Below is a small trained network, with its code and all its weights. Each question gives an input and a target symbol and asks what happens when units are switched off, that is, made to give their printed mean instead of their output.

import numpy as np


def w(rows, s, z=0):
    codes = np.array(rows[::2]) - 128.0
    scale = np.full(codes.shape[1], s)
    scale[-1] = z or s
    return codes * scale


def f(y):
    return y / 2 * (1 + np.tanh(0.7978845608 * (y + 0.044715 * y**3)))


def softmax(a):
    e = np.exp(a - a.max(-1, keepdims=True))
    return e / e.sum(-1, keepdims=True)


def log_softmax(a):
    a = a - a.max(-1, keepdims=True)
    return a - np.log(np.exp(a).sum(-1, keepdims=True))


def net(x, mask):
    ids = ['Δαηλξφ'.index(c) for c in x.split()]
    T = len(ids)
    res = E[ids] + P[:T]
    u = 0
    for l in range(2):
        q, k, v = (res @ M[l].T for M in (Q, K, V))
        z = softmax(np.where(np.tri(T) > 0, q @ k.T / 2**0.5, -1e9)) @ v
        res = res + np.where(mask[u], z, O[l][:, -1]) @ O[l][:, :-1]
        u += 1
        y = f(res @ A[l][:, :-1].T + A[l][:, -1])
        res = res + np.where(mask[u : u + 16], y, B[l][:, -1]) @ B[l][:, :-1]
        u += 16
    return log_softmax(res[-1] @ U[:, :-1].T + U[:, -1])


Q, K, V, O, A, B = {}, {}, {}, {}, {}, {}
E = w([
[92,105,90,166,96,90,11,157],'Δ',
[205,172,104,202,141,104,79,101],'α',
[54,213,120,183,131,214,130,144],'η',
[144,168,117,112,230,149,91,152],'λ',
[158,60,69,134,7,174,106,16],'ξ',
[214,9,111,130,192,177,195,53],'φ',
],0.014)
P = w([
[112,179,104,129,34,178,176,254],'0',
[133,111,121,149,37,211,36,207],'1',
[125,137,97,156,79,168,94,163],'2',
[107,122,111,130,107,114,117,123],'3',
[100,112,120,116,120,73,141,100],'4',
[89,89,138,106,124,44,148,75],'5',
],0.0073)
Q[0] = w([
[146,170,130,92,132,145,76,2],'L0H1',
[81,91,57,95,141,130,99,113],'L0H1',
],0.01)
K[0] = w([
[209,151,146,97,101,142,142,91],'L0H1',
[62,60,2,51,147,149,119,156],'L0H1',
],0.0077)
V[0] = w([
[161,10,166,148,160,102,177,151],'L0H1',
[197,156,107,123,81,43,86,167],'L0H1',
],0.014)
O[0] = w([
[64,134,3,106,179,105,157,151,3],'L0H1',
[127,96,135,30,108,138,96,124,91],'L0H1',
],0.0073,0.007)
A[0] = w([
[180,112,134,62,130,99,93,111,82],'L0N1',
[198,66,162,191,118,72,130,168,92],'L0N2',
[87,128,143,57,102,208,191,159,160],'L0N3',
[137,165,140,105,183,131,110,126,97],'L0N4',
[139,122,128,109,159,196,129,103,35],'L0N5',
[103,189,80,123,149,118,79,130,63],'L0N6',
[169,119,204,87,199,148,138,180,70],'L0N7',
[123,188,78,100,76,61,158,125,77],'L0N8',
[124,166,129,142,102,112,150,174,30],'L0N9',
[81,193,89,84,108,4,239,145,10],'L0N10',
[128,130,125,151,87,137,89,145,38],'L0N11',
[151,180,107,118,142,118,123,112,91],'L0N12',
[94,171,105,144,171,120,104,101,55],'L0N13',
[96,119,152,54,162,177,134,69,93],'L0N14',
[144,67,220,81,109,131,175,149,3],'L0N15',
[118,129,240,97,90,127,112,60,26],'L0N16',
],0.013,0.0037)
B[0] = w([
[103,162,185,121,72,110,195,144,159],'L0N1',
[62,123,110,168,138,194,128,151,199],'L0N2',
[107,124,87,186,139,174,92,167,155],'L0N3',
[128,120,124,148,122,110,56,148,125],'L0N4',
[123,63,180,122,90,110,139,145,144],'L0N5',
[141,87,92,158,93,139,148,106,137],'L0N6',
[120,121,121,130,83,107,66,71,143],'L0N7',
[73,185,106,143,144,180,161,159,125],'L0N8',
[154,87,103,54,122,65,99,97,142],'L0N9',
[77,107,212,181,70,121,105,99,136],'L0N10',
[175,162,126,170,198,144,173,157,208],'L0N11',
[88,93,120,131,120,95,101,165,123],'L0N12',
[162,120,85,96,112,84,117,111,135],'L0N13',
[106,125,126,212,166,166,117,134,131],'L0N14',
[145,122,42,98,115,164,87,143,138],'L0N15',
[91,86,132,144,88,8,148,142,254],'L0N16',
],0.015,0.0077)
Q[1] = w([
[20,158,2,55,211,123,160,99],'L1H1',
[238,124,152,47,239,241,87,166],'L1H1',
],0.0074)
K[1] = w([
[101,220,152,80,216,85,129,178],'L1H1',
[247,205,69,180,45,139,102,254],'L1H1',
],0.0085)
V[1] = w([
[76,115,147,107,252,136,213,195],'L1H1',
[121,208,171,125,176,108,44,179],'L1H1',
],0.011)
O[1] = w([
[205,156,75,84,100,96,75,145,2],'L1H1',
[1,133,96,113,99,74,133,135,27],'L1H1',
],0.0085,0.0076)
A[1] = w([
[172,143,44,67,155,122,100,85,212],'L1N1',
[173,134,149,96,219,160,139,105,181],'L1N2',
[203,177,198,28,142,52,139,55,2],'L1N3',
[104,70,47,34,141,124,229,167,106],'L1N4',
[235,199,157,51,77,136,130,119,122],'L1N5',
[93,152,157,109,120,155,88,168,24],'L1N6',
[164,114,63,133,239,49,183,94,54],'L1N7',
[153,110,241,125,183,100,85,123,29],'L1N8',
[143,162,78,145,203,153,100,173,143],'L1N9',
[135,169,56,39,126,190,65,146,9],'L1N10',
[111,157,83,8,84,90,118,220,117],'L1N11',
[164,184,72,63,112,171,33,93,44],'L1N12',
[123,123,122,147,158,126,129,180,124],'L1N13',
[145,143,161,66,87,138,138,138,129],'L1N14',
[138,120,185,1,72,139,171,180,206],'L1N15',
[52,209,151,103,163,134,133,95,39],'L1N16',
],0.012,0.0056)
B[1] = w([
[79,125,174,163,193,171,89,165,212],'L1N1',
[120,157,126,127,81,101,116,112,239],'L1N2',
[177,101,64,124,146,188,196,188,163],'L1N3',
[202,177,156,141,95,139,120,95,174],'L1N4',
[87,101,123,125,179,45,92,163,255],'L1N5',
[135,135,118,120,138,64,167,124,136],'L1N6',
[155,129,59,91,99,73,162,164,173],'L1N7',
[124,146,68,84,148,165,110,128,230],'L1N8',
[100,101,156,130,116,160,169,89,214],'L1N9',
[192,134,83,120,53,89,190,136,147],'L1N10',
[169,92,95,201,206,89,129,91,142],'L1N11',
[176,169,125,92,38,158,186,31,200],'L1N12',
[132,146,91,11,141,132,64,35,201],'L1N13',
[122,88,78,125,74,91,173,144,129],'L1N14',
[137,131,97,47,155,171,122,254,152],'L1N15',
[82,126,19,111,112,159,132,132,163],'L1N16',
],0.017,0.0068)
U = w([
[140,83,130,140,167,254,176,121,254],'Δ',
[89,130,188,141,125,71,105,135,236],'α',
[131,79,99,131,179,138,157,161,75],'η',
[110,103,150,89,105,172,179,184,81],'λ',
[86,100,90,128,122,159,177,134,13],'ξ',
[145,128,101,113,94,137,194,120,42],'φ',
],0.0057,0.0049)

Each question gives the input, a string of symbols that net reads in full, and the target symbol t.
The units are the heads (2 rows each of Q, K, V and O) and the neurons (one row each of A and B). Each row of codes is followed by its name. A weight is (code - 128) times the scale printed after its matrix; where a second scale follows, it is the last column's (O, A, B and U).
mask holds one flag per unit, layer by layer, with each layer's heads first. A switched-off unit (its flag False) gives its mean, the last column of its rows in O or B, instead of its output. The means were averaged over made-up inputs and are rounded, as every weight is.
A unit's drop is (log p(t) with every unit on - log p(t) with that unit switched off) / (log p(t) with every unit on - log p(t) with every unit switched off).
The circuit of an input: a set's keep is (log p(t) with only the set's units on - log p(t) with every unit switched off) / (log p(t) with every unit on - log p(t) with every unit switched off). Starting from the 12 units with the biggest drops (on a tie, the unit counted first), units are removed one at a time, each time the one whose removal leaves the highest keep (on an exact tie, the one counted first), for as long as the keep stays at least 0.8.
circuit, biggest first: the units of the circuit, biggest drop first
most important unit: the unit with the biggest drop
k most important neurons: the k neurons with the biggest drops, biggest first
k most important neurons of layer l: the k neurons of layer l with the biggest drops, biggest first
input α Δ Δ, target λ: most important unit => L0H1
input η λ ξ φ λ α, target Δ: 2 most important neurons of layer 0 => (L0N16 L0N2)
input φ η η φ Δ λ, target φ: circuit, biggest first => (L1H1 L0H1 L1N7)
input η φ η α φ ξ, target φ: circuit, biggest first => (L1N12 L0H1 L1H1)
input φ φ η, target φ: 2 most important neurons of layer 1 => (L1N12 L1N10)
input φ λ Δ φ ξ, target φ: circuit, biggest first => (L1N12 L1H1 L0H1)
input α ξ λ η η, target ξ: 2 most important neurons => (L0N11 L0N7)
input α φ α η α λ, target Δ: 2 most important neurons of layer 0 => (L0N16 L0N7)
input α η λ α, target ξ: 2 most important neurons => (L0N7 L1N16)
input φ η α α ξ α, target η: 2 most important neurons => (L0N10 L1N5)
input α Δ α Δ, target λ: 2 most important neurons => (L1N15 L0N1)
input Δ φ ξ η φ α, target φ: 4 most important neurons => (L1N12 L0N16 L1N10 L0N13)
input ξ φ η ξ, target α: 2 most important neurons => (L1N5 L0N16)
input α φ φ η ξ φ, target η: 2 most important neurons of layer 0 => (L0N10 L0N11)
input α η Δ Δ α, target λ: most important unit => L0N1
input φ λ φ λ, target φ: 3 most important neurons => (L1N12 L0N6 L0N16)
input φ φ Δ, target φ: 3 most important neurons of layer 0 => (L0N16 L0N6 L0N1)
input Δ λ φ Δ Δ, target η: 2 most important neurons => (L1N5 L0N1)
input λ η η φ φ η, target φ: circuit, biggest first => (L1N12 L0H1 L1H1 L0N13)
input η φ Δ λ Δ ξ, target Δ: 4 most important neurons of layer 0 => (L0N16 L0N8 L0N6 L0N11)
input ξ η α, target Δ: circuit, biggest first => (L1H1)
input Δ η η λ λ λ, target ξ: 2 most important neurons => (L1N16 L0N7)
input λ α Δ, target ξ: 2 most important neurons => (L0N7 L0N11)
input η λ Δ λ η η, target ξ: 4 most important neurons of layer 0 => (L0N7 L0N11 L0N3 L0N5)
